In the rows, 128 means zero.
Each row is followed by its class. Each block has new classes.
[121 123 116 123 133 133 131 136 134 131 136 111 142 156 173  82 121 138
 137 129 124 118 113 153  88 114 127 115 122 134 148 134 130 120 119 139
 117 151 124 175 120 132 121 123 127  53 106 134  97] => E
[130 116  64 136 160 121 120 110 145 131 130 151 178 131 205 118 160 115
 136 144 141 130   4 187 137 111 175 133 107 132 220 112  88 207 114 123
 134 120 141  78 137 128 139 123 130  44 136 133 162] => Y
[127 119  62 144 151 145  39 114 135 119 140 150 162 157 130 105 125  91
 141 128 149 123  41 142 113  99 159 113 135 141 113 130  84 106 133 128
 137 157 138 101 107 128 142 148 139  17 150 113 153] => Y
[133 117 114 116 137 129 105 125 138 127 144 129 143 159 171 111 122 129
 135 137 136 120  61 109 142 110 127 128 134 134 145 125 130 125 144 134
 133 120 125 143 121 126 120 131 117  61 119 125  94] => Y
[130 127 102 121 149 138 145 128 137 130 116 140 158 148 156 119 132 129
 135 125 121 113  72 151 127 122 147 128 119 135 140 132 111 117 125 129
 119 109 137 122 125 126 132 121 112  62 128 138 123] => D
[136 125  86 145 174 135 122 120 125 131 125 145 208 145 147 114 134 105
 128 134 131 129  46 164 101 106 175 122 115 137 114 120  74 111 135 113
 109 116 133  77 129 124 152 131 148  21 148 108 166] => Y
[135 123  80 123 146 130 158 127 127 124 143 143 156 151 177 108 136 126
 131 136 140 121  62 147 144 107 163 121 130 124 112 133 110 103 146 139
 129 118 121 136 114 143 114 126 126  63 125 119 118] => D
[130 137 108 136 146 118 133 127 143 131 122 138 150  99 155 133 119 121
 144 118 127 128  60 131 131 124 179 128 125 131  93 138 108 127 129 123
 138 128 122 117 124 130 136 133 128 101 131 128 112] => D
[105 125 117 118 154 133 121 136 169 147 133 141 150 135 145  95 121  83
 148 121 129  97   4 141 111 119 157 115 123 127 102 127 113 108 113 118
 144 137 115 130 116 130 140 144 126  64 136 128 132] => D
[135 121  76 123 142 143 131 114 130 142 125 139 139 130 169 124 134  94
 144 101 134 128  15 155 130 115 188 119 129 147 171 128 117 121 113 143
 122 129 128 119 123 123 120 118 133  75 136  97 154] => L
[137 115 106 125 158 124 124 120 145 128 126 142 167 143 170 129 130 115
 143 120 119 123  28 147 147 150 156 127 122 136 160 130 116 122 129 131
 124 108 140 113 120 128 129 126 132  75 142 136 123] => D
[140 107 170 110 122 139 122 146 175 136 137 135 153 176 144  91 130 129
 152 126 130 131  98 148  48 133 116 121 112 146 177 133 122 131 126 132
 141 130 128 152 104 131 140 136 126  39 121 115 100] => C
[131 121  92 135 142 128 118 124 130 130 141 135 157 157 184  79 127  99
 147 123 139 115  50 175 102  92 130 109 125 146 156 122 109 121 103 150
 127 135 122 144 109 135 114 139 128  16 139 128 141] => E
[124 117 112 131 148 133 142 122 163 130 125 143 144 154 143 106 136 114
 133 132 120 132  43 135 124 124 151 124 139 159 158 124 125 117 132 136
 132 121 137 145 114 145 136 138 137  58 133 123 113] => D
[126 120 153 113 130 132 127 121 173 119 139 134 144 157 144 120 130 122
 143 147 135 129  75 112 113 120 102 134 127 130 209 126 138 126 141 121
 127 117 128 137 131 124 142 137 113  84 127 111 122] => W
[124  86 115 120 159 128 133 123 193 135 143 144 191 163 185 105 145  81
 150 136 123  98   4 171 110 100 147 120 106 135 204 122 101 108 120 122
  99 106 126 111 112 132 139 137 139   4 140 134 134] => Y
[130  99 175 115 147 121 137 123 188 124 133 118 149 168 122 135 126  79
 152 133 138 133   4 120  97 127 120 147 127 127 169 114 132 111 133 109
 136 118 123 124 128 136 153 162 132  71 149 137 137] => Y
[120 117 100 133 119 124 128 110 118 130 128 133 165 125 154 107 138  91
 117 140 121 112   4 149 123 119 129 121 129 132 222 135 125 133  77 139
 136 129 122  92 126 123 130 119 132  67 148 121 171] => Y
[138 117 178 116  93 127 118 138 160 129 144 124 143 186 138  91 118 110
 142 126 135 164 122 147  37  64   4 107 122 145 191 132 126 134 105 127
 137 136 124 143 121 122 138 128 124  63  92  92 124] => W
[118 100 136 109 145 131 134 125 186 130 143 132 153 171 160 108 128 135
 154 130 133 127  21 125 106 105 134 132 123 121 208 127 120 108 131 128
 129 118 130 144 116 120 127 160 122  25 128 119 101] => C
[137 106 109 126 161 130 140 117 182 137 140 143 173 163 165 108 143  93
 212 117 129 101   4 142 125 108 174 137 136 122 175 103 122  96 141 142
 133 107 131 150 122 142 158 144 140  11 146 130 101] => D
[124 114 152 134 139 130 135 118 165 105 126 135 149 129 114 144 126 103
 118 140 118 142  32 142 103 144 126 142 128 122 155 119 115 137 121 103
 138 126 127  95 149 125 155 115 116 126 144 147 160] => Y
[128 119 118 116 129 123 119 125 153 130 159 131 161 152 142 100 143 138
 142 121 118 128  47 138 109 116 122 133 101 147 217 124 123 126 143 131
 137 125 140 105 131 122 137 124 110  52 137 126 133] => C
[121 135 144 125 114 133 121 127 179 124 160 146 161 162 132 116 126 120
 142 136 123 134 118 176  74 134 103 129 112 141 226 126 111 119 122 116
 117  93 132 117 130 138 153 133 132  71 133 121 133] => Y
[129 113 149 114 125 132 130 139 175 145 139 133 140 196 143  81 128 131
 143 120 129 120 107 115 123 117 119 133 132 120 149 130 133 120 160 139
 134 126 118 177 113 132 138 152 135  49 128 115  95] => W
[135 135  74 137 164 142 133 131 147 129 109 149 130 115 133 107 140 100
 117 131 146 139   4 131 131 114 181 123 136 131 100 129 136 113 111 144
 125 144 131 130 107 127 133 145 130  57 159 119 141] => Y
[133 122 105 112 133 127 125 109 155 152 140 137 173 128 166 118 152 113
 152 129 130 132  49 146 137 127 135 113 117 128 204 117 127 141 118 133
 126 118 135 120 122 138 111 130 123  89 135 130 131] => L
[136 109 118 122 147 137 152 128 157 143 129 138 162 157 153 110 125 104
 138 125  98 118  68 127 131 121 147 132 132 137 148 138 124 106 132 142
 135 115 130 142 134 132 127 143 134  70 112 133 104] => D
[129 116  76 128 142 121 133 105 151 139 158 136 154 159 203 103 135  88
 141 121 129 114  12 159 128 101 142 118 123 135 224 130 109 126 118 151
 130 145 130 145 111 123 127 128 145   7 123 127 107] => E
[134  81 118 111 133 120 123 100 167 140 101 140 162 131 213 123 145  87
 134 135 132 125   4 152 148 133 114 138 112 124 225 146 117 137 104 123
 135 122 137 101 139 132 128 118 149  91 153 145 181] => Y
[140 124  67 140 155 131 122 116 134 131 120 151 152 121 186 104 150  98
 128 126 139 121   4 153 160 114 181 127 127 105 130 127 132 128  91 145
 145 131 124 126 123 129 139 123 126  63 144 143 136] => Y
[123 128 146 109 133 118 144 121 135 124 124 132 140 112 149 142 117 108
 131 145 123 108   4 114 166 147 136 142 123 135  94  67 127 132 119 126
 114 124 124 101 131 132 118 132 124 138 129 147 152] => Y
[113 114 139 109 121 105 122 114 145 136 139 131 149 145 133 128 112 122
 127 129 124 145 104 119 133 119 127 141 123 143 173 124 125 122 126 124
 141 126 131 104 127 129 143 121 133 104 133 149 145] => Y
[129 109 141 119 144 128 132 114 167 141 128 136 168 141 174 121 134  95
 141 138 109 122   4 158 120 145 139 132 109 134 192 133 107 127 104 118
 108 129 122 120 133 124 139 121 139  76 142 146 140] => Y
[129 105 164 118 122 110 119 104 145 123 140 133 146 135 142 127 131 109
 138 132 127 133  21 123 122 143 119 140 129 129 189 122 131 145 124 111
 137 126 125 116 133 127 138 131 126 103 128 118 146] => C
[132 119 146 122 155 120 134 123 158 137 125 127 121 122 131 136 116 108
 125 123 118 126  37 123 143 134 145 132 126 129  64 128 147 119 118 130
 100 130 133 137 135 137 129 139 120 144 132 146 135] => D
[136 114  96 130 144 110 121 108 131 128 136 134 166 123 135 129 131  98
 136 135 129 135  42 142 148 105 146 140 121 136 162 112 101 116 118 119
 129 129 121  75 116 109 121 128 129  74 149 129 170] => Y
[128 116  96 119 117 143 132 132 134 141 137 125 122 140 157  89 143 108
 130 127 133 116  75 122 123 112 129 107 140 159 149 129 149 122  92 158
 115 136 133 150  68 127 109 137 130  70 137 114 114] => Y
[126 114 161 129 143 126 137 117 156 119 134 130 139 155 162 116 131 117
 136 141 124 125  44 120 126 125 137 166 121 132 152 132 135 120  93 138
 125 117 117 152 126 138 128 139 131  73 133 130 109] => Y
[129 120 128 101 152 136 134 120 172 142 131 130 140 137 152 128 133  97
 133 123 134 124   4 112 155 121 136 137 144 130 137 127 133 116 124 106
 134 123 116 138 114 183 135 133 130  92 147 146 126] => D
[124 112  67 100 127 114 137 131 129 138 125 140 151 150 191  92 129 116
 139 123 133 103  16 154 140  95 148 115 111 148 182 123 126 132 110 145
 129 125  64 115 121 144 100 126 130   6 134 130 141] => E
[134 101  75 114 105 118 105 123 138 119 154 134 165 154 179 102 118  86
 136 140 142 119  50 157 112 105 126 115 135 126 220 117  92 126 110 138
 131 129 134 103 123 118 124 131 125   7 136 123 146] => W
[133 119 113 111 154 117 135 121 149 126 139 122 140 157 176 121 114 110
 146 125 105 126   4  88 171 129 152 152 117 121 160 126 139 120 137 128
 136 108 130 125 127 134 109 125 125  87 147 143  99] => Y
[130 134 157 109 135 144 115 133 171 124 140 120 156 177 127 119 125 119
 152 133 130 149  34 102  96 111 144 147 141 133 160 122 118 108 156 109
 125 127 127 131 125 118 150 168 132  50 149 125 104] => C
[111  77  94 129 171 129 133 118 143 128 136 151 184 143 154 107 128 100
 147 136 131 131   9 155 122  89 172 119 134 136 144 114  68 103 137 121
 134 134 134  92 113 146 144 138 123  20 151 115 123] => Y
[119 100 105 112 159 120 138 138 159 123 126 125 164 151 183  95 129 111
 136 124 125 135   7 127 149 118 146 142 127 136 138 137 132 106 140 150
 125 118 134 150 122 137 126 134 132  49 142 137  84] => D
[154  96  75 131 169 124 127 123 127 132 131 138 165 119 167 143 123 136
 128 137 128 130  50 158 177 126 176 142 120 120 134 130 105 122 157 130
 133 104 138  95 125 129 127 113 124  95 138 147 131] => Y
[127  88  61  96 158 123 126 110 131 108 144 126 158 151 183 126 122 114
 136 140 125 124   4 124 198 119 181 144 132 135 113 123  78 131 129 128
 132 109 132  79 127 125 108 133 139  59 144 148 139] => Y
[123 119 110 120 145  74 110 128 147 116 131 123 164 155 158 104 136 125
 137 121 109 119 106 153 111 109 141 128 126 129 190 105 112 106 125 129
 141 142 134 107 110 128 142 130 125  45 137 121 119] => D
[130 111 134 136 146 136 118 115 145 122 126 134 149 132 136 119 122 106
 115 123 137 124  44 118 113 120 143 119 138 119 132 124 126 117 117 137
 130 131 128 118 121 121 129 130 123  92 148 113 146] => L
[130 108 111 120 165 125 116 127 154 138 143 125 178 135 131 103 159 101
 158 109 125 121   4 121 150 102 152 124 136 123 114 130 116 103 137 137
 129 124 131 127 102 195 132 147 128  36 139 147 117] => Y
[118 123 104 122 155 143 142 161 169 128 132 124 135 144 150 126 129 114
 148 126 134 124  14 116 131 122 165 131 138 123  97 128 121 113 124 140
 135 127 116 154 122 127 126 142 131  67 130 122 109] => D
[145 120  98 123 160 123 143 119 156 129 127 142 158 131 158 105 133 100
 132 125 130 122   4 141 165 104 168 135 143 118 105 136 125 113 131 131
 127 128 132 135 121 141 128 143 133  65 167 144 126] => D
[130  91  94 128 162 140 138 113 198 127 154 142 157 162 186 105 140  90
 147 123 130 120   4  99 178  98 174 162 149 106 161 106 135 106 129 135
 120 120 130 138 115 115 120 153 132   4 167 101 112] => Y

Each row is followed by its class.
[127 128 112 136 124 128 127 122 134 122 123 133 106 106 127 126 121 121
 116 127 129 122 122 132 126 126 129 120 126 112 132 130 133 131 123 130
 134 133 136 121 125 141 131 126 119 123 128 127 128] => H
[127 135 132 128 153 137 136 136 130 131 129 135 105 125 142 137 139 141
 105 127 116 142 130 150 124 127 124 130 133 139 129 132 130 123 137 131
 130 167 133 122 127 131 125 125 120 110 123 123 139] => H
[116 129 106 136 127 135 128 144 137 131 130 134 118 118 134 129 122 112
 125 128 127 128 134  73 118 123 128 127 124 123 127 135 139 131 119 127
 132 159 126 133 124 140 126 126 124 110 116 126 135] => Q
[115 136 138 137 140 133 129 132 127 128 135 135 113 133 142 134 128 128
 107 134 119 135 134 138 126 129 120 139 128 129 127 136 142 126 147 122
 121 149 131 123 125 131 136 126 118 107 114 123 139] => Q
[133 128 119 123 124 130 122 132 121 131 140 138 114 129 139 124 138 145
 134 129 129 152 139 137 123 129 128 140 122 128 133 131 113 127 113 136
 127 128 124 118 125 134 114 130 131  81 123 140 113] => N
[127 127 133 123 124 124 109 128 133 127 133 121 133 133 122 126 132 131
 133 129 129 129 130  70 129 126 133 127 128 141 124 129 131 128 129 125
 131 137 119 127 128 136 113 134 120 136 118 118 115] => H
[130 128 110 127 138 127 135 133 126 142 139 140 106 127 139 127 128 132
 116 130 128 133 132 109 128 132 130 131 122 118 133 136 121 129 109 135
 129 108 125 123 127 131 120 128 130  74 126 145 132] => N
[123 126 143 133  99 111 106 127 128 111 128 121 140 115 119 114 118 115
 125 131 135 120 136  65 120 134 123 126 130 122 130 127 135 125 125 116
 132 131 119 136 127 130 112 130 125 152 131 114 127] => H
[126 127  98 138 127 139 130 122 136 140 128 139  93 118 129 128 131 133
 121 122 131 133 121 165 135 116 129 127 120 122 129 131 124 132 117 134
 132 120 117 117 132 147 136 128 117 106 126 134 108] => N
[115 124 143 126 112 142 103 124 131 117 119 114 136 128 129 118 119 131
 122 125 118 133 138  92 115 129 123 134 127 120 132 125 136 122 132 118
 128 129 124 125 130 130 128 128 120 130 111 120 130] => Q
[130 131 125 131 132 123 127 116 142 133 119 109 128 126 123 124 124 128
 133 131 127 129 124 141 133 136 135 123 133 106 128 131 133 128 135 123
 130 138 135 131 122 134 141 129 118 135 114 129 134] => H
[109 131 138 135 124 134 106 128 132 118 136 132 114 130 126 120 129 116
 103 120 124 126 138 107 117 132 119 138 127 128 132 126 134 136 136 122
 126 126 126 135 127 137 133 129 124 138 122 124 133] => Q
[108 125 128 132 139 148 134 131 132 127 127 130 124 123 133 132 118 107
 122 123 122 111 129 114 114 123 129 131 126 122 128 128 136 126 140 128
 132 123 128 130 132 123 148 129 128 130 124 134 144] => Q
[127 128 149 123 147 134 126 114 127 140 127 117 137 138 124 137 137 137
 115 124 121 128 122 160 130 131 127 129 132 150 127 119 131 119 150 129
 126 118 128 124 131 123 149 120 131 148 127 129 144] => J
[124 127 120 127 146 133 120 117 130 144 140 115 122 141 133 123 125 143
 126 131 125 136 127 134 139 131 136 128 124 119 124 133 130 128 111 116
 129  91 127 124 124 133 127 128 121  79 112 144 116] => N
[126 130 137 129 120 127 119 129 129 122 129 120 142 142 121 126 129 122
 144 134 135 130 132 126 131 140 123 134 129 133 127 122 126 128 139 127
 124 173 120 129 120 134 134 127 131 166 125 122 128] => Q
[125 124 125 134 139 126 140 121 135 140 137 131 106 141 130 128 127 153
 140 132 133 134 125 142 103 127 133 138 123 100 122 129 126 127 116 123
 122 117 127 127 126 126 116 128 127  79 118 138 116] => N
[130 126 107 128 127 122 133 139 131 137 139 143 107 115 135 129 129 132
 130 134 125 139 132  98 124 123 130 134 125 119 128 132 124 127 115 139
 127 146 125 126 125 138 106 128 129  87 121 133 118] => N
[124 124 104 124 129 132 117 124 129 142 150 122 126 145 140 126 124 140
 132 131 123 137 140 113 141 139 134 127 125 128 126 134 128 133 100 123
 130  98 120 121 128 135 118 129 121  68 116 143 106] => N
[106 133 134 137 140 136 115 124 130 124 141 127 117 135 134 123 117 112
 108 127 127 121 137 101 120 135 126 133 124 119 127 127 131 128 132 118
 125 121 123 137 124 134 135 127 123 119 117 132 136] => Q
[129 127 102 123 143 135 129 128 129 149 146 134 116 138 134 130 134 135
 122 129 119 135 132 116 140 140 134 121 121 141 126 135 125 138 102 133
 135 104 123 117 128 139 118 130 121  75 123 150 109] => N
[112 133 108 136 136 136 123 125 126 109 153 139 122 136 143 117 114 126
 115 128 124 132 133 144 131 155 126 122 121 103 130 131 129 134 107 129
 126  99 130 130 121 133 130 131 122  83 120 149 118] => N
[126 121 132 138 125 125 140 140 130 126 131 145 111 120 127 138 132 110
 123 126 143 116 128 132 115 107 121 139 126 134 127 124 119 124 145 137
 124 168 125 135 133 135 130 128 138 153 137 124 140] => J
